In the rows, zero is written as 128.
Each row of numbers stands for one node and depends on some of the facts below. Use the named rows to name the rest.

How the nodes are related:
kivu Φ skadrol; kivu Φ stokli; latra Φ vopla; latra Φ megu; fesi Φ tipa; zogrolo Φ brodrak; zogrolo Φ bepem; kuflal Φ drigul; kuflal Φ skadrol
gamur Φ tadu; gamur Φ vadatar; dobol Φ lupak; zosko Φ stodrok; ritras Φ fibus; ritras Φ stokli; ritras Φ brurol; grigraka Φ stadran; grigraka Φ stesum
pitar Φ nuka; sumak Φ stadran; sumak Φ vubak; kigrastum Φ flaplom; plirarem Φ brage; plegru Φ viskibis; plegru Φ kloflin; rugozem Φ tropla; rugozem Φ finu
rugozem Φ vubak; rugozem Φ guki; rugozem Φ viskibis; grubri Φ kloflin; grubri Φ bifu; dibrak Φ bafle; regrus Φ liskikles; regrus Φ stesum; binul Φ tabok
stevim Φ bafle; fleplaplan Φ nomik; fleplaplan Φ stokli; fleplaplan Φ grulotam; tretes Φ skoplo; fifla Φ skoskul; fifla Φ rulom; fifla Φ viror; skeflis Φ tora
beregrul Φ butek; sobar Φ fibus; tremol Φ soplo; kovil Φ lutrir; ziper Φ stoso; vazal Φ bineguk; vazal Φ flagri; butror Φ graron; fasku Φ lupak
fasku Φ supo; fasku Φ flaplom; dima Φ bruro; dima Φ lebil; dima Φ zetar; dima Φ tisem; dima Φ mabrik; seskomil Φ tipa; seskomil Φ kloflin
nole Φ kisko; getrikir Φ zenosur; skofla Φ rugom; plito Φ ploze; grapa Φ graron; grapa Φ zenosur; gretil Φ liskikles; gretil Φ bifu; plivam Φ grafla
kladrepla Φ lamir; fepla Φ nukluk; stebis Φ lebil; stebis Φ stesum; doflam Φ tabok; buvar Φ flagri; buvar Φ stokli; stune Φ flaplom; goton Φ stokli
goton Φ beklak; boga Φ lutrir; boga Φ guki; gotofler Φ viskibis; gotofler Φ tropin; dogo Φ patem; dogo Φ skadrol; dogo Φ grepeken; kolek Φ viskibis
kolek Φ mebenas; lepluk Φ mufam; lepluk Φ kuzam; lepluk Φ tove; lepluk Φ viror; giso Φ supo; giso Φ ploze; beklak ε mebenas; beklak ε stupil
beklak ε grores; tove ε dabro; tove ε kladrepla; tove ε flaplom; ploze ε sube; ploze ε plipa; fesi ε voskom; fesi ε skeflis; megu ε plesti
megu ε zenosur; trupu ε belin; trupu ε flaplom; plonis ε rulom; plonis ε duklik; plonis ε gimer; plonis ε doflam; bruro ε graron; bruro ε butek
ravus ε zetar; ravus ε guskaven; ravus ε viror; ravus ε bifu; kladrol ε mufam; kladrol ε sumak; kladrol ε stadran; kladrol ε stevim; kladrol ε plesti
klaklun ε kuzam; klaklun ε truflir; klaklun ε zosko; klaklun ε nifla; klaklun ε brurol; klaklun ε bepem; vadatar ε sube; vadatar ε ligrem; vadatar ε viror
vuti ε patem; vuti ε trastu; groflur ε vopla; groflur ε grigraka; groflur ε brurol; groflur ε tropin; vikik ε luklel; vikik ε kladrepla; vikik ε tabok
vikik ε kaplur; vikik ε klikluk; plegru ε belin; plegru ε nubra; plegru ε sitom; grubri ε dabro; grubri ε dima; grubri ε skoskul; grubri ε zetar
grubri ε dogo; grubri ε driki; nukluk ε zemek; nukluk ε dreske; nukluk ε pitar; nukluk ε ritras; regrus ε zemek; regrus ε dibrak; regrus ε stemok
regrus ε binul; regrus ε gotofler; trubrom ε supo; trubrom ε kloflin; grepeken ε buvar; grepeken ε buplok; grepeken ε rigro; nuka ε zosko; nuka ε ligrem
nuka ε gretil; nuka ε stegrago; beregrul ε futra; beregrul ε fibus; beregrul ε tretes; beregrul ε bafle; beregrul ε trastu; stabon ε pepelin; stabon ε kuzam
stabon ε brodrak; stabon ε plesti; stabon ε mebenas; stabon ε kese; skoplo ε dima; skoplo ε skeflis; skoplo ε kekam; sobar ε brage; sobar ε kigrastum
sobar ε tropla; sobar ε luklel; sobar ε klopan; sobar ε pladrepe; sobar ε plipa; kovil ε bifu; ziper ε bezal; ziper ε pepelin; ziper ε bineguk
ziper ε skoskul; ziper ε latra; ziper ε gotofler; vazal ε fleplaplan; vazal ε pepelin; vazal ε soplo; vazal ε kloflin; butror ε dredrur; butror ε stupil
viskibis ε sugum; viskibis ε guskaven; guki ε soplo; nole ε kladrepla; nole ε fibus; nole ε tropin; pletrem ε liskikles; pletrem ε skeflis; pletrem ε lebil
brezir ε setas; brezir ε rugozem; brezir ε nifla; kesko ε foge; kesko ε tora; kesko ε guskaven; kisko ε fepla; kisko ε binul; tadu ε belin
tadu ε bratok; ravir ε plipa; ravir ε stevim; stibredal ε setas; skofla ε rulom; skofla ε zuker; stoso ε ritras; stoso ε tropin; stisteplil ε foge
stisteplil ε klopan; grapa ε dredrur; grapa ε plesti; pokle ε dabro; pokle ε foge; pokle ε stadran; grustil ε lebil; grustil ε skadrol; pleklom ε pepelin
pleklom ε kuflal; pleklom ε rugozem; pleklom ε kaplur; nomik ε nubra; brodi ε grigraka; brodi ε patem; brodi ε kuzam; brodi ε kese; kiklik ε supo
kiklik ε tabok; kiklik ε dogo; brubra ε finu; brubra ε brokam; brubra ε mabrik; brubra ε zogrolo; brubra ε stesum; dribas ε finu; dribas ε tipa
dribas ε klikluk; dribas ε dogo; stebis ε bravestu; stebis ε dredrur; stebis ε brurol; vubak ε flagri; vubak ε bratok; vubak ε brodrak; stune ε stemok
stune ε buplok; stune ε rigro; stune ε bratok; stune ε goton; stune ε gretil; boga ε kuflal; boga ε sumak; boga ε dibopom; boga ε troredu
boga ε stegrago; drigul ε gere; drigul ε brodrak; drigul ε bepem; rugom ε rulom; rugom ε fasku; rugom ε nifla; kolek ε patem; kolek ε natre
lutrir ε biko; fadakle ε pepelin; fadakle ε brebru; fadakle ε mepa; fadakle ε flagri; fadakle ε lupak; fadakle ε grulotam; poditras ε zemek; poditras ε fifla
poditras ε foge; poditras ε biko; poditras ε triklu; lepluk ε dobol; lepluk ε gere; megre ε kliba; megre ε tisem; giso ε kivu; beklak ζ 713
tove ζ 568; ploze ζ 713; kivu ζ 713; zetar ζ 713; klopan ζ 568; latra ζ 713; fesi ζ 568; zogrolo ζ 568; truflir ζ 713
megu ζ 713; natre ζ 568; kuflal ζ 568; bafle ζ 713; lupak ζ 568; gamur ζ 713; dobol ζ 568; zosko ζ 568; plesti ζ 713
trupu ζ 713; troredu ζ 568; ritras ζ 713; plonis ζ 568; grigraka ζ 568; lamir ζ 713; bruro ζ 713; skadrol ζ 568; ravus ζ 568
brodrak ζ 713; kladrol ζ 568; gimer ζ 568; mufam ζ 568; pitar ζ 568; tora ζ 713; bineguk ζ 568; lebil ζ 568; sumak ζ 713
klaklun ζ 713; kigrastum ζ 713; zenosur ζ 713; brage ζ 713; vadatar ζ 713; supo ζ 568; vuti ζ 713; butek ζ 568; groflur ζ 568
trastu ζ 713; flagri ζ 568; vikik ζ 713; tisem ζ 713; tabok ζ 568; plipa ζ 568; sugum ζ 568; voskom ζ 713; plirarem ζ 568
plegru ζ 568; kekam ζ 713; fibus ζ 713; zuker ζ 568; mimo ζ 713; tropin ζ 568; stodrok ζ 713; rugozem ζ 568; brebru ζ 568
grafla ζ 568; grubri ζ 713; dibrak ζ 713; sube ζ 568; nukluk ζ 713; liskikles ζ 568; rufom ζ 568; regrus ζ 568; mabrik ζ 568
binul ζ 568; stevim ζ 568; fleplaplan ζ 713; tretes ζ 713; trubrom ζ 713; klikluk ζ 713; grepeken ζ 568; dreske ζ 568; tropla ζ 568
kese ζ 713; fifla ζ 568; stokli ζ 713; mebenas ζ 713; stadran ζ 568; bratok ζ 713; brurol ζ 568; nuka ζ 568; belin ζ 713
skeflis ζ 568; beregrul ζ 568; bifu ζ 568; vopla ζ 713; kloflin ζ 568; stabon ζ 713; skoplo ζ 713; sobar ζ 568; grulotam ζ 713
tremol ζ 568; kovil ζ 713; ziper ζ 568; vazal ζ 568; butror ζ 568; fasku ζ 568; triklu ζ 568; viskibis ζ 568; buplok ζ 568
dima ζ 568; seskomil ζ 568; guki ζ 713; nole ζ 713; pletrem ζ 713; futra ζ 568; nubra ζ 568; brezir ζ 568; stemok ζ 713
sitom ζ 568; rulom ζ 568; kesko ζ 568; kisko ζ 713; tadu ζ 713; ravir ζ 568; stibredal ζ 713; gere ζ 713; getrikir ζ 568
guskaven ζ 568; skofla ζ 568; stoso ζ 713; mepa ζ 568; plito ζ 713; flaplom ζ 568; kuzam ζ 713; stupil ζ 713; stisteplil ζ 713
grapa ζ 713; gretil ζ 713; viror ζ 713; pepelin ζ 713; pokle ζ 568; grustil ζ 568; pleklom ζ 568; finu ζ 713; nomik ζ 568
grores ζ 568; bepem ζ 713; setas ζ 713; duklik ζ 568; dibopom ζ 713; stegrago ζ 713; plivam ζ 713; bezal ζ 713; driki ζ 713
dabro ζ 713; brodi ζ 713; kaplur ζ 713; patem ζ 568; kladrepla ζ 713; fepla ζ 568; tipa ζ 568; pladrepe ζ 568; soplo ζ 568
kiklik ζ 568; rigro ζ 568; brubra ζ 568; dribas ζ 713; nifla ζ 713; stebis ζ 713; doflam ζ 568; vubak ζ 568; buvar ζ 713
stune ζ 713; goton ζ 713; graron ζ 568; boga ζ 568; ligrem ζ 713; zemek ζ 713; gotofler ζ 713; dogo ζ 713; drigul ζ 713
foge ζ 568; rugom ζ 713; brokam ζ 568; kolek ζ 713; luklel ζ 713; dredrur ζ 713; lutrir ζ 713; stesum ζ 713; fadakle ζ 713
poditras ζ 713; lepluk ζ 568; megre ζ 713; bravestu ζ 568; biko ζ 713; skoskul ζ 713; kliba ζ 568; giso ζ 713

Some rows with their names:
121 118 109  97 149 160 138  96 123 139 121 131 139 128 122 121  92 122 112 136 128 120 140 134 108  92 145 119 149 116 158: vikik
154 147 107 125 165 168 128  90 120 120 109 137 140 140 127 128  92 113 108 123 135 133 137 129 122  84 130 106 132 116 135: viror
140 114 104  86 120 142 137 101 129 132 128 142 146 133 121 118  85 119 115 135 129 115 151 125 106  95 132 112 153 113 150: nuka
134 122 123 140 146 152 125  98 133 131 112 134 142 137 125 122  90 110 120 128 135 139 134 126 116 101 145 116 141 116 144: brodrak
121 116 109 104 147 152 140  99 125 138 122 127 139 127 121 118  90 116 112 135 125 121 137 132 111  92 142 124 149 113 157: stabon
126 119 124 148 141 161 127  91 128 137 107 131 141 131 123 119  93 109 123 130 133 136 141 129 112  97 145 116 141 119 147: pepelin
121 116 110 105 147 152 139  99 125 138 122 127 139 128 122 119  90 116 112 135 125 122 137 132 111  93 143 121 149 113 156: fadakle
137 115 120 137 108 159 128  87 127 136 108 145 146 130 121 116  92 112 127 131 136 126 165 122 102  95 136 104 144 120 141: pladrepe
114 114 109 110 144 159 140  92 122 142 118 124 136 120 121 116  93 114 115 135 122 116 147 134 108  85 143 119 148 114 159: nole
129 120 110  89 147 147 140 105 127 134 126 128 141 135 124 123  89 118 110 133 126 125 131 126 115  96 145 117 149 110 154: kisko
159 137 121  76  86 192 118 108 125 149 117 150 151 142 124 108  74 108 137 140 137 165 127 121  98 140 116 127 141 120 158: liskikles
117 137 115 105 149 152 172 117 108 125 128 142 143 146 118 115  82 127 106 150 131 143 119 105  98 116 138 152 149 120 154: guki
129 120 109  92 150 148 139 105 128 133 126 130 141 134 124 123  88 119 109 133 127 125 130 128 114  96 145 120 149 111 155: stoso
115 142 128 146 148 185 157  99 109 128 106 157 144 147 119 120  92 134 117 150 148 156 135 108  86 120 146 142 140 137 147: finu
115  92 133 160 143 182 131  80 116 163  93 114 141 121 116 113  94 122 120 133 133 124 159 146 106  88 148 120 145 121 136: dogo
147  93 128 136 118 145 129 100 130 144 110 129 152 139 117 116  82 119 117 130 138 127 153 131 111 102 134 115 150 116 124: patem
143 117 111 107 117 148 130  97 129 132 120 147 147 134 121 118  86 117 120 132 134 122 152 126 106 100 134 109 149 116 146: grafla

Rows to name:
No name comes twice in this set of rows, the named rows included.
156 127  96 165 152 154 112  87 134 116 110 160 144 128 115 116  80 108 119 128 145 119 149 153 112  94 108 130 138 127 133 -> rulom
103 123 111 128  98 158 182  99  98 138 119 139 142 124 111  94  84 111 119 154 121 124 164 100  81  96 124 140 150 122 155 -> plegru
147 143 110 131 160 170 126  88 119 124 107 136 140 136 126 125  92 112 112 124 134 133 139 130 119  86 132 107 133 116 138 -> skoskul
108 119 109 130 109 157 170  94 103 137 117 142 141 122 111  99  86 114 120 148 124 117 164 110  86  94 126 136 151 120 154 -> boga
121 115 108 110 151 151 137 100 127 137 122 128 138 126 121 118  88 115 113 135 126 121 135 135 111  94 141 126 149 115 157 -> klaklun
123 133 114  97 150 148 163 114 112 127 127 136 142 144 120 119  84 125 106 143 128 138 121 108 104 110 141 139 150 114 153 -> lutrir
147 140 108 141 162 163 127  90 123 121 108 134 139 135 125 124  91 107 111 124 134 131 139 132 122  83 130 111 133 117 136 -> kuzam
114 106 104  90  77 178 149  99 138 154 126 125 143 120 123 101  86  97 120 151 122 132 171 126  86  99 124 120 147 137 164 -> regrus
118  97 134 160  98 123 116  85 136 135 110 152 144 120 116 114  95 106 148 127 132 118 161 115 103 102 156 104 154 104 158 -> dobol
131 108 101 106 123 146 135  96 129 135 124 143 144 124 117 114  84 117 117 137 129 110 155 136 103  93 128 121 153 117 153 -> brezir
158 136 104 128 129 160 128  86 122 120 110 147 144 135 124 120  89 109 115 124 135 122 162 125 113  81 119  99 136 117 131 -> mufam
122  84 112 109 118 158 144  89 117 159 114 121 145 119 113 108  87 124 114 138 126 102 172 143 101  82 133 118 157 115 141 -> vazal
137 129 104 151 117 176 134  68 112 134  99 137 138 115 119 108  97  99 123 126 126 110 186 128 106  62 119  94 134 118 137 -> fifla
 99 126 112 117 128 181 164  97 108 147 116 128 136 122 117 104  89 114 117 151 123 134 144 120  90 100 135 142 146 127 166 -> grubri

The same nodes again, as new rows of numbers:
Known rows:
116 133 120 130 113 129 126 126 124 116  85 150 110 118 147 126 120 135 118 111 138 140 129 111 146 144: fasku
128 139 120 120 153 135 118 130 132 131 161 133 133 117 112 122 127 126  99 130 117 118 132 148 132 139: skoplo
127 131 118 125 129 131 132 118 137 125 138 126 123 129 115 132 129 132 128 129 121 134 119 126 127 131: stabon
122 126 123 131 126 125 135 119 137 129 132 133 134 127 130 123 118 130 131 125 130 130 130 127 130 123: truflir
128 119 127 137 104 140 147 139 128 136 114 164 130 127 138 100 132 131 155 149 104 145  78  75 139 115: plivam
126 124 133 127 124 126 123 135 119 130 112 126 130 129 136 126 126 124 129 127 136 128 129 132 123 124: buplok
133 129 129 128 114 128 130 132 130 116 117 106  93 142 122 129 144 129 158 132 140 133 107 100 126 128: butror
126 138 118 128 116 126 144 115 140 129 132 121  99 121 112 131 136 133 136 134 132 142 116 110 134 138: kovil
116 146 110 133 115 133 142 115 126 139 140 150 112 107 140 111 121 128 128 124 150 138 125 118 123 142: latra
125 128 125 128 144 132 126 125 126 139 156 141 155 124 132 122 119 123 116 125 122 117 139 148 118 125: skoskul
120 141 127 130 112 115 130 119 126 127 105 111  95 117 128 140 127 130 125 118 162 139 147 133 133 142: stevim
125 116 135 132 138 125 120 126 133 133 139 123 159 138 119 134 114 129 127 125 115 122 135 147 129 110: fibus
115 137 140 153 106 144  87 151 103 140 126 137 123 134 127 130 114 131 156 107 144 141  96 114 135 122: binul
117 127 135 145 110 123 126 124 134 136 120 124 123 127 116 137 115 136 142 121 132 144 121 119 148 120: fleplaplan
121 117 119 120 100 111 174 115 137 138  43 169 130  89 134 121 118 136  84 151 100 170 126 113 161 135: kladrepla
135 127 119 116 145 129 139 117 138 125 153 122 137 133 118 131 137 126 120 135 114 119 132 136 115 130: guki
128 125 135 129 125 127 124 136 118 133 116 126 129 128 136 127 129 125 128 128 134 128 131 130 125 126: foge

Which node is each row?
No name comes twice in this set of rows, the named rows included.
195 161 134 118 137 128 129 118 154  78 164 141 156 115 127 137 130 155 135 149 121 115 133 155 119 131 -> bruro
127 124 143 138 114 135 123 167 115 136 107 153 114 120 144  90 132 124 140 146 125 130  94  91 154 119 -> skeflis
131 113 131 130 133 139 137 139 123 143 142 157 165 132 142 104 127 122 135 144 101 121 109 116 119 109 -> tora
197 149 155 127 129 124 120 140 141  79 148 131 156 128 148 130 133 148 160 149 138 104 137 146 117 114 -> graron

Now the same nodes, written a new way:
Named rows:
 83  90 143 199 154 102 124 141 140  94 135 140 108  90 135 133  43 148 204 136 171  89 144 101 133 116: giso
117 121 120 119 115 131 132 130 131 136 146 120 129 126 123 140 143 126 131 130 128 128 133 125 127 119: sitom
177 108 137 149 105 109 136 140 138 132 116 154 141 110 126  75 140 111 138 141 113 133 120 149 185 120: buvar
113 125 121 118 106 132 125 136 134 139 144 119 121 122 123 127 138 127 133 135 131 121 135 120 138 106: pitar
112 125 123 117 107 132 123 133 137 137 141 121 119 123 121 125 134 126 129 138 135 122 135 118 136 106: zosko
158 151 113 149 126 154  67 138 125 126  48  98 116 135 121 108  95 123 136 139 117 109 133 120 133 136: stebis
116 130 123 140 140 136 126 140 125 121 122 137 127 135 138 135 104 133 122 120 124 131 130 129 139 133: stisteplil
125 136 120 145 117 133 116 132 132 127 143 132 125 133 143 113 130 132 131 135 125 116 135 129 141 107: tretes
131 133 120 144 126 128 126 127 124 123 147 132 133 135 142 120 136 131 124 128 125 123 133 131 127 120: bezal
115 130 124 137 140 134 128 141 124 118 119 137 126 135 138 132 102 132 119 121 127 130 130 127 137 134: trubrom
136 162 161 123 147 137  96 106 131 147  67 109 107 138 148 110 107 138 172 132 125 105 102 137 150 135: kolek
 98 147 122 123 144 130 151 109 117 143 183 147 142 159 155 132 150 133 109 113 140 134 115 137 128 129: skoskul
117 126 117 141 146 140 131 133 125 119 130 141 136 140 137 150 110 131 118 118 122 138 130 135 126 142: tadu
116 107 154 158 140 118 130 148 146  86 127 138 103  95 146 152  80 156 167 133 107 112 148 128 124 104: stune
130 133 121 143 126 126 129 130 122 123 143 131 132 135 144 119 134 132 121 127 128 123 136 130 127 123: luklel
103 119 125 112 130 135 133 143 128 131 122 125 122 124 116 148 111 127 123 123 131 134 128 119 135 131: ravus
130 133 122 145 126 129 124 122 131 122 145 136 131 136 141 120 132 130 123 133 126 124 135 132 126 120: truflir

Rows to name:
No name comes twice in this set of rows, the named rows included.
129 133 123 140 127 122 133 133 117 120 140 130 130 134 145 115 133 133 116 125 131 123 137 126 126 125 -> klikluk
200 155 110 122 114 152  96 135 117 107  87 103 133 143 130 129 165 128  79 128  65 139 148 146  85 134 -> tisem
122 112 152 156 133 113 130 143 142  89 137 136 106  97 146 139  95 154 160 134 111 110 149 125 118 101 -> plito
115 130 127 134 140 128 133 145 117 116 114 134 123 134 140 126 102 133 111 118 132 130 134 121 136 138 -> dribas
130 152 154 101 126 131 102 113 130 154  80  94 105 125 125 113 126 130 164 137 134 107 110 122 139 124 -> seskomil
150 167 158 127 135 126 101 100 124 150  91 100 113 137 153  93 139 138 173 135 126  97 106 137 140 123 -> gotofler
157 148 128 119 109 141  81 118 128 147  72  79 114 125 114 106 138 122 153 146 127 104 128 119 123 124 -> grigraka
 94 122 121 113 117 144 118 146 140 135 121 127 115 126 116 142 103 126 125 132 134 130 131 113 148 116 -> butror
149 152 155 125 171 130 124  92 115 136  79 112 132 148 147 139 123 137 151 115 124 126 104 148 109 172 -> guki
141 142 157  97 168 128 135  87 113 149  81  97 133 139 127 160 138 132 156 111 129 133 100 144  96 180 -> viskibis
101 127 120 114 113 136 121 144 134 136 132 123 116 125 117 132 119 126 124 132 136 125 132 113 141 110 -> getrikir

